Below are the code and all the weights of a small trained network. Each question names an input and a class and asks about switching units off, where a switched-off unit gives its printed mean instead of its output.

import numpy as np


def w(rows, s, z=0):
    codes = np.array(rows[::2]) - 128.0
    scale = np.full(codes.shape[1], s)
    scale[-1] = z or s
    return codes * scale


def f(y):
    return y / 2 * (1 + np.tanh(0.7978845608 * (y + 0.044715 * y**3)))


def log_softmax(a):
    a = a - a.max(-1, keepdims=True)
    return a - np.log(np.exp(a).sum(-1, keepdims=True))


def net(x, mask):
    res = np.array(x, float).reshape(1, 2) / 4 @ E
    y = f(res @ A[0][:, :-1].T + A[0][:, -1])
    res = res + np.where(mask, y, B[0][:, -1]) @ B[0][:, :-1]
    return log_softmax(res[-1] @ U[:, :-1].T + U[:, -1])


A, B = {}, {}
E = w([
[168,40,255],'x0',
[30,31,107],'x1',
],0.0094)
A[0] = w([
[56,90,127,159],'neuron 0',
[112,165,73,91],'neuron 1',
[51,82,118,95],'neuron 2',
[150,38,148,96],'neuron 3',
[139,104,188,103],'neuron 4',
[96,107,124,91],'neuron 5',
[153,109,98,249],'neuron 6',
[167,80,177,105],'neuron 7',
[79,80,114,126],'neuron 8',
[153,74,181,136],'neuron 9',
[127,161,87,94],'neuron 10',
[89,175,78,116],'neuron 11',
[31,105,134,89],'neuron 12',
[221,188,142,182],'neuron 13',
[30,139,39,110],'neuron 14',
[114,184,88,97],'neuron 15',
[154,75,160,141],'neuron 16',
[137,121,93,198],'neuron 17',
[100,68,113,96],'neuron 18',
[179,83,164,94],'neuron 19',
[251,215,155,71],'neuron 20',
],0.015)
B[0] = w([
[85,84,155,192],'neuron 0',
[172,162,134,159],'neuron 1',
[183,61,123,166],'neuron 2',
[187,151,134,168],'neuron 3',
[157,161,145,160],'neuron 4',
[229,96,77,130],'neuron 5',
[57,135,180,253],'neuron 6',
[161,179,138,170],'neuron 7',
[122,79,129,168],'neuron 8',
[121,186,152,189],'neuron 9',
[231,150,135,147],'neuron 10',
[156,180,178,178],'neuron 11',
[244,58,107,161],'neuron 12',
[93,82,153,236],'neuron 13',
[183,169,175,208],'neuron 14',
[193,158,138,163],'neuron 15',
[121,167,178,177],'neuron 16',
[98,132,165,195],'neuron 17',
[199,105,116,150],'neuron 18',
[216,207,100,158],'neuron 19',
[199,2,103,207],'neuron 20',
],0.013,0.014)
U = w([
[149,57,136,170],'0',
[157,226,150,56],'1',
[5,143,153,255],'2',
[117,111,71,79],'3',
[129,106,74,79],'4',
],0.021,0.0082)

Each question gives the input, the list of numbers given to net, and the class t.
The units are the neurons (one row each of A and B). Each row of codes is followed by its name. A weight is (code - 128) times the scale printed after its matrix; where a second scale follows, it is the last column's (A, B and U).
mask holds one flag per neuron, in row order. A switched-off neuron (its flag False) gives its mean, the last column of its row in B, instead of its output. The means were averaged over made-up inputs and are rounded, as every weight is.
A unit's drop is (log p(t) with every unit on - log p(t) with that unit switched off) / (log p(t) with every unit on - log p(t) with every unit switched off).
The circuit of an input: a set's keep is (log p(t) with only the set's units on - log p(t) with every unit switched off) / (log p(t) with every unit on - log p(t) with every unit switched off). Starting from the 12 units with the biggest drops (on a tie, the unit counted first), units are removed one at a time, each time the one whose removal leaves the highest keep (on an exact tie, the one counted first), for as long as the keep stays at least 0.8.
circuit, biggest first: the units of the circuit, biggest drop first
top k neurons: the k neurons with the biggest drops, biggest first
drop of u: that unit's drop, to one decimal
input [1,-4], class 0: circuit, biggest first	neuron 20
input [-3,3], class 2: circuit, biggest first	neuron 20; neuron 19
input [-7,-8], class 0: top 2 neurons	neuron 20; neuron 13
input [-7,6], class 1: top 3 neurons	neuron 14; neuron 20; neuron 11
input [7,-6], class 1: top 2 neurons	neuron 19; neuron 9
input [5,-4], class 1: top 4 neurons	neuron 19; neuron 9; neuron 7; neuron 0
input [-8,6], class 1: top 3 neurons	neuron 14; neuron 11; neuron 20
input [1,-8], class 0: drop of neuron 7	0.0
input [1,-3], class 2: drop of neuron 12	0.1
input [2,-7], class 0: drop of neuron 20	0.4
